Each row has a name. Each question is about the rows just above it.

[ 3.66 -3.26 -2.66  4.27  1.43  8.01  1.69 -0.64 -0.17] : E
[ 4.47  0.78  0.49  3.72  0.77 -3.41  0.12  2.01 -0.31] : G
[ 3.54 -0.61 -1.88 -2.24  2.59 -0.95 -2.62  4.05  1.72] : S
[ 3.66 -3.26 -2.66  4.27  1.43 -3.24 -0.84 -0.29 -0.72] : M
How many entries does [4.47 0.78 0.49 3.72 0.77] have?
5
How many entries does [ 3.54 -0.61 -1.88 -2.24  2.59 -0.95 -2.62  4.05] have?
8
How many entries does [4.47 0.78] have?
2

[-1.97  1.34 -3.53  3.43 -2.21  0.77 -1.63 -2.03  5.58 -4.87  6.96]  C
[-7.25 -2.06 -3.19  1.25  2.53 -3.96  3.45  4.93 -0.48 -3.61  2.21]  Y
[ 3.42  3.16 -1.12 -0.96  6.88  1.37  2.31 -5.83  0.27 -1.47 -2.51]  U
[ 6.24  1.68  0.10 -0.60 -2.36  2.04 -2.90 -3.57  3.56  0.76  0.83]  J
[-2.35  4.14  1.51 -2.88 -3.72  3.62 -2.14  2.87  3.72  3.01  2.88]  F
[-3.34  2.41 -1.93 -0.21 -2.73  3.75 -4.20 -1.25  2.43  2.62  2.71]  Q
[-1.91 -3.46 -0.94  2.19  7.95 -5.06  4.91  0.69 -3.13 -4.68 -2.86]  Z
[ 4.27  2.76  1.23 -0.28 -2.30 -0.22  2.97  0.03  4.29 -4.37  3.92]  X
[-8.79  2.28 -0.54  0.22  2.17  2.88 -4.50 -0.18  3.49  1.77  3.85]  N
How many entries does [-7.25 -2.06 -3.19  1.25  2.53 -3.96  3.45  4.93 -0.48 -3.61] have?
10
Count the entries of [-1.97  1.34 -3.53]:
3
How many entries does [ 6.24  1.68  0.10 -0.60 -2.36  2.04 -2.90 -3.57  3.56  0.76  0.83] have?
11
How many entries does [-8.79  2.28 -0.54  0.22  2.17  2.88 -4.50 -0.18  3.49  1.77  3.85] have?
11
Number of entries in [-7.25 -2.06 -3.19  1.25  2.53 -3.96]:
6

[-3.81  0.41  1.83 -0.32 -1.96 -2.31  1.59  0.10 -7.80  0.02 -4.92 -4.46
  1.79  1.81  0.51 -3.54 -1.82  0.52  1.89 -3.82  1.06 -4.54  4.09 -1.04
 -0.54  0.63  1.17 -1.64  0.35  1.82 -1.34  3.78 -3.00 -6.01 -0.24  0.88
 -0.92 -2.40 -3.13 -0.38  7.73  0.08 -0.64  5.44  3.74 -3.73  1.48 -4.38
  2.26  0.17  4.58  0.29 -3.94 -2.22 -2.95 -2.16 -1.59] = L
[-0.86  1.55 -4.93 -3.69 -3.15 -3.52  0.85 -3.70 -7.05 -3.10 -6.05 -1.89
  0.68  1.21 -5.29 -3.64 -0.61  0.45  2.45 -2.25  0.24 -2.56  5.97  0.39
 -0.87 -3.49  2.56 -2.65  0.90  3.31  0.05  3.62 -3.12 -2.56  0.16 -0.52
 -1.79 -2.41 -4.19  1.93  4.11  1.56  1.99  3.09  4.11 -6.50  4.65 -3.38
  3.59 -1.05  1.52 -0.77 -4.56  1.48 -1.41 -6.06  2.05] = D
[-0.88  0.44  0.61  1.30 -4.07 -2.39  1.76  0.32 -5.49  1.81 -5.45 -2.25
  2.77  1.88  0.41  2.07  0.17  3.17  1.39  1.13 -0.45 -2.17  6.81  0.68
 -3.73 -1.80 -0.18 -1.67  3.19  3.80 -2.54  4.83 -1.76 -1.44  0.11 -1.06
 -4.53 -1.52 -6.09  3.25  7.11  0.02  1.01 -1.57  2.51 -6.31  1.43 -4.16
  0.25  1.96  0.20 -2.66 -2.27 -0.46 -4.79 -1.59 -3.52] = A
[ 1.18  1.87 -2.60 -2.73 -0.96 -5.69  2.23 -1.63 -4.04 -0.93 -6.32 -4.00
  1.75  5.17 -5.06  2.68 -1.06  3.21  0.68 -0.58  0.79 -6.54  5.70 -1.16
  2.58  2.53  2.52  0.19  1.21  0.50 -1.53  0.78  0.80 -2.99  0.63  1.64
  1.66 -3.92 -5.51  0.68  7.44 -0.30 -0.51  2.70  2.43 -5.27  1.99 -4.98
  1.59 -2.25  1.94 -0.46 -2.03 -0.67 -3.03 -5.00 -2.29] = T
[ 5.52  1.95 -1.37 -2.50 -1.62  2.75  0.34  2.26  6.47 -0.92  2.55 -0.04
  0.16  1.70  1.97  2.10 -1.18 -0.34 -1.74 -0.58 -1.32  2.76 -1.59 -0.90
  1.86  0.95 -3.14  1.50  2.03  1.60 -1.25 -3.67  0.88  3.63 -0.82 -0.05
 -0.49  1.89  0.21 -0.55 -1.02 -1.67 -4.76 -4.55  2.16 -1.68  1.75  3.30
 -1.97  0.19 -1.10 -2.54 -3.78 -0.59  1.36  2.72  1.71] = R
Number of entries in [ 5.52  1.95 -1.37 -2.50 -1.62  2.75  0.34  2.26  6.47 -0.92  2.55 -0.04
  0.16  1.70  1.97  2.10 -1.18 -0.34 -1.74 -0.58 -1.32  2.76 -1.59 -0.90
  1.86  0.95 -3.14  1.50  2.03  1.60 -1.25 -3.67  0.88  3.63 -0.82 -0.05
 -0.49  1.89  0.21 -0.55 -1.02 -1.67 -4.76 -4.55  2.16 -1.68  1.75  3.30
 -1.97  0.19 -1.10 -2.54 -3.78 -0.59]:
54
Count the entries of [-0.86  1.55 -4.93 -3.69 -3.15 -3.52  0.85 -3.70 -7.05 -3.10 -6.05 -1.89
  0.68  1.21 -5.29 -3.64 -0.61  0.45  2.45]:
19
How many entries does [ 1.18  1.87 -2.60 -2.73 -0.96 -5.69  2.23 -1.63 -4.04 -0.93 -6.32 -4.00
  1.75  5.17 -5.06  2.68 -1.06  3.21  0.68 -0.58  0.79] have?
21

[-0.85  1.16  2.92  3.97  4.21  3.62  2.62  1.57  0.74  0.17 -0.08 -0.35
 -1.00 -1.93 -3.34 -4.72 -5.70 -5.86 -4.80 -2.58  0.23  3.08  5.33  6.42
  6.38  5.42  4.06  2.92  2.16  1.65  1.09 -0.05 -1.96 -4.58 -7.21 -8.99
 -9.20 -7.45 -4.08 -0.07  3.62  5.86  6.28] -> kodar
[-0.89  0.56  1.94  3.03  3.83  4.18  4.14  3.77  3.20  2.48  1.69  1.07
  0.52  0.18 -0.02 -0.13 -0.38 -0.77 -1.32 -2.09 -3.05 -3.99 -4.96 -5.64
 -5.96 -5.68 -4.86 -3.48 -1.77  0.23  2.32  4.09  5.45  6.30  6.55  6.30
  5.63  4.77  3.83  3.02  2.40  1.99  1.67] -> lub
[-0.82  1.09  2.76  3.85  4.19  3.89  3.03  1.98  1.07  0.42  0.03 -0.23
 -0.54 -1.20 -2.24 -3.56 -4.86 -5.79 -5.84 -4.79 -2.85 -0.20  2.58  4.90
  6.27  6.53  5.89  4.66  3.49  2.56  1.99  1.53  0.94 -0.34 -2.31 -4.80
 -7.24 -8.97 -9.28 -7.78 -4.80 -1.04  2.66] -> pulet
[-0.86 -0.01  0.94  1.69  2.46  3.10  3.61  4.00  4.14  4.21  4.14  3.88
  3.52  3.16  2.71  2.25  1.82  1.38  1.01  0.68  0.45  0.28  0.11 -0.05
 -0.10 -0.30 -0.37 -0.58 -0.86 -1.18 -1.65 -2.13 -2.72 -3.37 -3.92 -4.45
 -5.08 -5.50 -5.77 -5.88 -5.86 -5.56 -5.10] -> gufog
[-0.85  1.54  3.38  4.24  3.90  2.74  1.51  0.53  0.04 -0.30 -0.83 -1.97
 -3.56 -5.20 -5.92 -5.17 -2.82  0.54  3.84  6.02  6.56  5.61  4.08  2.72
  1.94  1.45  0.34 -1.73 -4.88 -7.84 -9.34 -8.27 -4.73  0.01  4.15  6.25
  5.77  3.88  2.26  2.10  3.51  5.27  5.48] -> gitu
[-0.88  1.52  3.38  4.21  3.84  2.81  1.55  0.57  0.04 -0.30 -0.83 -1.97
 -3.53 -5.10 -5.90 -5.19 -3.00  0.36  3.70  5.92  6.56  5.74  4.19  2.84
  2.03  1.48  0.47 -1.55 -4.57 -7.63 -9.31 -8.50 -5.19 -0.43  3.85  6.18
  5.96  4.13  2.38  2.02  3.30  5.06  5.64] -> pimuf
[-0.90  0.36  1.62  2.68  3.52  4.06  4.23  4.07  3.72  3.22  2.50  1.85
  1.24  0.76  0.39  0.15 -0.04 -0.19 -0.43 -0.66 -1.09 -1.74 -2.51 -3.35
 -4.27 -5.06 -5.64 -5.96 -5.78 -5.20 -4.16 -2.78 -1.08  0.73  2.51  4.05
  5.31  6.17  6.54  6.50  6.02  5.33  4.51] -> lup
[-0.85  0.42  1.74  2.87  3.66  4.10  4.23  4.01  3.52  2.86  2.17  1.48
  0.89  0.51  0.20 -0.02 -0.16 -0.42 -0.68 -1.14 -1.82 -2.64 -3.55 -4.43
 -5.23 -5.78 -5.90 -5.55 -4.75 -3.47 -1.84  0.12  1.98  3.71  5.12  6.09
  6.48  6.46  6.01  5.32  4.47  3.59  2.91] -> Laben
[-0.83  1.01  2.67  3.83  4.24  3.97  3.14  2.21  1.29  0.55  0.09 -0.11
 -0.37 -0.90 -1.76 -2.97 -4.23 -5.37 -5.93 -5.58 -4.20 -1.96  0.68  3.25
  5.29  6.33  6.52  5.77  4.61  3.39  2.47  1.96  1.58  0.95 -0.25 -2.02
 -4.41 -6.85 -8.71 -9.35 -8.36 -5.89 -2.35] -> kobir
[-0.87  0.06  0.97  1.79  2.66  3.26  3.75  4.07  4.21  4.16  3.95  3.65
  3.25  2.78  2.27  1.79  1.31  0.90  0.61  0.35  0.14  0.05 -0.09 -0.22
 -0.36 -0.55 -0.81 -1.20 -1.59 -2.08 -2.78 -3.38 -4.05 -4.71 -5.22 -5.65
 -5.90 -5.88 -5.68 -5.25 -4.56 -3.63 -2.49] -> mub
[-0.83  0.34  1.53  2.62  3.45  3.98  4.19  4.12  3.84  3.35  2.75  2.14
  1.48  0.97  0.53  0.25  0.02 -0.15 -0.24 -0.48 -0.83 -1.31 -1.96 -2.72
 -3.61 -4.42 -5.19 -5.70 -5.93 -5.73 -5.15 -4.15 -2.75 -1.11  0.61  2.32
  3.90  5.16  6.04  6.50  6.49  6.22  5.66] -> ton
[-0.85  1.08  2.71  3.81  4.22  3.87  3.03  2.08  1.10  0.49  0.05 -0.19
 -0.49 -1.05 -2.06 -3.32 -4.68 -5.66 -5.90 -5.15 -3.36 -0.89  1.92  4.31
  5.98  6.54  6.16  5.08  3.85  2.83  2.10  1.71  1.21  0.22 -1.41 -3.67
 -6.29 -8.38 -9.34 -8.65 -6.36 -2.83  0.91] -> dudaz
Number of entries in [-0.86 -0.01  0.94  1.69  2.46  3.10  3.61  4.00  4.14  4.21  4.14  3.88
  3.52  3.16  2.71  2.25  1.82  1.38  1.01  0.68  0.45  0.28  0.11 -0.05
 -0.10 -0.30 -0.37 -0.58 -0.86 -1.18 -1.65 -2.13 -2.72 -3.37 -3.92 -4.45
 -5.08 -5.50 -5.77 -5.88 -5.86 -5.56 -5.10]:
43
Count the entries of [-0.85  1.08  2.71  3.81  4.22  3.87  3.03  2.08  1.10]:
9
Number of entries in [-0.83  1.01  2.67  3.83  4.24  3.97  3.14  2.21  1.29  0.55  0.09 -0.11
 -0.37 -0.90 -1.76 -2.97 -4.23 -5.37 -5.93 -5.58 -4.20 -1.96  0.68  3.25
  5.29  6.33  6.52  5.77  4.61  3.39  2.47  1.96  1.58  0.95 -0.25 -2.02
 -4.41 -6.85]:
38
Number of entries in [-0.89  0.56  1.94  3.03  3.83  4.18  4.14  3.77  3.20  2.48  1.69  1.07
  0.52  0.18 -0.02]:
15
Number of entries in [-0.85  1.54  3.38  4.24  3.90  2.74  1.51  0.53  0.04 -0.30 -0.83 -1.97
 -3.56 -5.20 -5.92 -5.17 -2.82  0.54  3.84  6.02  6.56  5.61  4.08  2.72
  1.94  1.45  0.34 -1.73 -4.88 -7.84 -9.34 -8.27 -4.73  0.01  4.15  6.25
  5.77  3.88  2.26  2.10  3.51  5.27  5.48]:
43

[-2.10 -2.55  1.81  4.50  0.58 -3.37 -0.22 -3.73  1.11 -2.72  0.90 -3.82
 -5.41  3.36  1.35 -4.34 -0.08 -1.60 -1.38  0.66  2.66 -5.19 -0.09 -2.05
  3.75 -3.17  0.35 -0.78  0.24 -3.83 -1.09  5.54 -1.50  2.16 -2.21] = Zus
[-3.44  1.63  0.77 -0.64  1.13 -0.66  4.12  3.45 -0.27 -2.68  0.80 -1.12
  3.22  0.59  2.51 -1.28  0.37 -2.79 -2.99 -2.16  3.13 -1.36 -0.18  2.24
 -2.72  3.10 -0.05 -0.23  0.21  5.36  0.31 -1.59 -0.63  4.73  3.86] = Misak
[ 6.46  0.40 -4.01 -6.48 -0.25 -0.10 -0.68  0.50  2.48 -3.12 -7.91  1.33
  0.93  4.80 -0.74 -4.76  0.57  3.92  6.16  4.20  3.09  0.32  0.03 -0.41
  4.59 -1.53  0.12  0.19  0.24 -3.46 -0.50 -3.52 -1.75 -1.54 -3.02] = lak
[ 3.01  1.47 -1.38  2.87  0.94 -0.02  5.16  1.75 -0.22 -7.36  3.79 -0.03
  2.59 -1.72  2.81 -4.38  0.37  1.56  2.33 -3.03 -1.17  1.56  0.34 -1.84
  1.23 -0.02 -0.39 -0.06 -0.09 -2.29 -3.26  0.85 -1.67  6.81 -3.21] = Pakub
[-0.81 -0.78 -0.34 -5.56  0.50  1.09 -0.56  1.71 -0.33 -1.69 -5.30  4.54
 -0.60 -0.97 -0.45 -1.65 -0.55 -0.64 -0.46  2.16 -3.01  1.22 -0.41  2.77
 -2.22  2.40 -0.57  1.68  0.27  3.94  1.92 -3.96  3.54 -1.35  3.26] = tibam
[ 1.69  1.03  2.43  1.94  1.48 -0.20  2.54 -0.18  0.76 -2.33  0.71  0.40
  0.73 -4.42  3.22  1.67 -0.09  1.40  1.49 -1.20 -4.92 -0.98 -0.26 -8.24
  2.64 -2.60  1.12 -0.04 -0.11 -4.89 -7.58  1.64 -0.29  5.06 -5.28] = napif
[ 4.65 -1.91 -0.09 -2.79 -0.86  2.58 -0.11 -0.60 -1.18 -1.16 -0.55  4.00
 -2.37 -4.64 -2.47  0.21  0.07  2.19  3.34  1.22 -4.99  4.43 -0.03 -0.53
  1.27 -1.69  0.19  2.06  0.50 -1.90 -0.51  0.63  3.57 -2.11 -1.33] = vopef
[-3.31  2.45 -0.49 -2.73  0.95 -1.69  2.78  3.58  0.08 -1.62 -2.78 -1.54
  4.19  3.53  2.00 -2.70 -0.32 -1.73 -2.37 -1.62  5.89 -2.99 -0.11  2.77
 -2.34  2.25  0.82 -0.53  0.05  5.50  2.44 -3.02 -1.71  4.04  4.01] = Gita
[ 1.18  2.34 -4.76 -2.82  3.05  0.90  2.62  1.87 -1.01  1.57  2.78  2.05
  3.75 -3.55  6.33  2.20 -0.33  1.19  3.58 -2.60 -2.27  1.15 -0.02  0.00
  2.37 -0.23 -1.08  1.18  0.82 -1.14  0.26  1.69  0.27  6.24 -0.97] = pageb
How many entries does [ 1.18  2.34 -4.76 -2.82  3.05  0.90  2.62  1.87 -1.01  1.57  2.78  2.05
  3.75 -3.55  6.33  2.20 -0.33  1.19  3.58 -2.60 -2.27  1.15 -0.02  0.00
  2.37 -0.23 -1.08  1.18  0.82 -1.14  0.26  1.69  0.27  6.24 -0.97] have?
35
How many entries does [ 1.18  2.34 -4.76 -2.82  3.05  0.90  2.62  1.87 -1.01  1.57  2.78  2.05
  3.75 -3.55  6.33  2.20 -0.33  1.19  3.58 -2.60 -2.27  1.15 -0.02  0.00
  2.37 -0.23 -1.08  1.18  0.82 -1.14  0.26  1.69] have?
32
Number of entries in [ 6.46  0.40 -4.01 -6.48 -0.25 -0.10 -0.68  0.50  2.48 -3.12]:
10
Number of entries in [-2.10 -2.55  1.81  4.50  0.58 -3.37 -0.22 -3.73  1.11 -2.72  0.90 -3.82
 -5.41  3.36  1.35 -4.34 -0.08 -1.60]:
18

[-3.53  7.00  1.04 -1.13  3.74 -7.16 -1.29 -2.83 -8.82 -1.89 -2.83 -3.17
 -3.50  1.94 -5.09  4.34 -5.11  4.24 -0.69 -2.03 -3.83 -2.80  0.63  2.31
  3.95  4.14 -0.29 -6.23] : V
[ 1.66 -4.52 -2.14  2.44 -5.30  9.22 -2.48 -3.37  3.34  4.02  4.37 -1.86
  3.84 -3.07  2.35 -2.18  6.32 -2.96  2.26 -3.77  3.64  0.19 -3.51  1.81
 -4.57 -2.95  3.22 -5.46] : H
[ 0.98 -2.98  0.79 -0.86 -5.75  8.10 -0.75 -2.18  4.76  2.85  4.57 -2.52
  5.00 -3.25 -0.03 -2.37  5.64 -3.48  1.95 -3.40  3.20  0.99 -0.40  4.16
 -6.07  1.26  4.67 -0.26] : W
[-5.73 -3.60 -1.11 -1.71  3.32 -7.51  5.87  1.38 -3.77  1.22 -1.20  6.52
 -3.35  1.93 -4.77  4.14 -4.07 -3.48 -1.56  2.85 -1.49 -4.98 -1.13 -6.32
 -3.99 -1.05  2.53  1.88] : K
[ 2.51 -7.75 -0.01  2.66 -5.54 -2.95  5.27  1.97  5.07  3.47  0.83  4.75
 -2.77 -1.01  4.26  0.36  5.94 -3.27  1.19  0.66  2.89 -1.86 -2.68 -4.82
 -3.22 -3.45  3.53 -7.44] : P
Count the entries of [ 1.66 -4.52 -2.14  2.44 -5.30  9.22 -2.48 -3.37  3.34  4.02  4.37 -1.86
  3.84 -3.07  2.35 -2.18  6.32 -2.96  2.26 -3.77  3.64  0.19 -3.51  1.81
 -4.57 -2.95  3.22 -5.46]:
28
Count the entries of [-5.73 -3.60 -1.11 -1.71]:
4
Number of entries in [-3.53  7.00  1.04 -1.13  3.74 -7.16 -1.29 -2.83 -8.82 -1.89 -2.83 -3.17
 -3.50  1.94 -5.09  4.34 -5.11  4.24 -0.69 -2.03 -3.83]:
21
How many entries does [-3.53  7.00  1.04 -1.13  3.74 -7.16 -1.29 -2.83 -8.82 -1.89 -2.83 -3.17
 -3.50  1.94 -5.09  4.34 -5.11  4.24 -0.69 -2.03 -3.83 -2.80  0.63] have?
23
Number of entries in [ 2.51 -7.75]:
2

[-2.11  4.14  0.74 -0.95  1.39] -> Tesif
[-3.10 -0.76 -2.67  1.14 -4.18] -> mikub
[-4.28  3.19  1.70 -1.33  2.50] -> rik
[-1.00  1.19 -0.46 -0.48  2.96] -> gul
[-7.90  4.74 -2.00  0.08 -3.79] -> Bavo
[-1.90  3.91  2.89 -0.28  1.86] -> sir
[-0.90 -6.21 -0.52  2.63 -1.38] -> vuda
[-0.55 -2.17  0.94  0.69  4.79] -> Tumug
[-0.94 -4.29 -1.29  2.50 -2.52] -> lofo
[-0.76  2.15  0.81 -0.29  3.39] -> naf
[-1.37 -3.62  2.08  0.90  4.16] -> radut
[-2.49 -0.92  1.66 -0.38  3.32] -> mevi
Number of entries in [-3.10 -0.76 -2.67  1.14]:
4
Number of entries in [-2.49 -0.92  1.66 -0.38  3.32]:
5
Count the entries of [-1.00  1.19]:
2
How many entries does [-3.10 -0.76 -2.67] have?
3
How many entries does [-0.94 -4.29] have?
2

[-2.03 -0.28 -0.22 -0.29 -0.86] : duv
[-2.03 -0.28 -0.97 -1.64 -0.04] : Vateg
[-1.09 -1.21 -2.95 -0.07 -0.22] : Rabid
[-2.10  0.15 -7.19 -1.76  0.66] : dul
[3.55 1.44 4.04 2.09 0.41] : narub
[-0.58 -0.28 -3.67 -0.29 -0.04] : dineb
[-2.10  0.15 -0.97 -1.76  0.66] : pevu
Count the entries of [-1.09 -1.21 -2.95 -0.07 -0.22]:
5
Number of entries in [-2.03 -0.28]:
2
Number of entries in [-2.03 -0.28 -0.97 -1.64]:
4
Count the entries of [3.55 1.44 4.04 2.09 0.41]:
5
Number of entries in [-2.10  0.15 -7.19 -1.76]:
4
How many entries does [-2.03 -0.28 -0.97] have?
3
Number of entries in [-2.03 -0.28 -0.22 -0.29]:
4

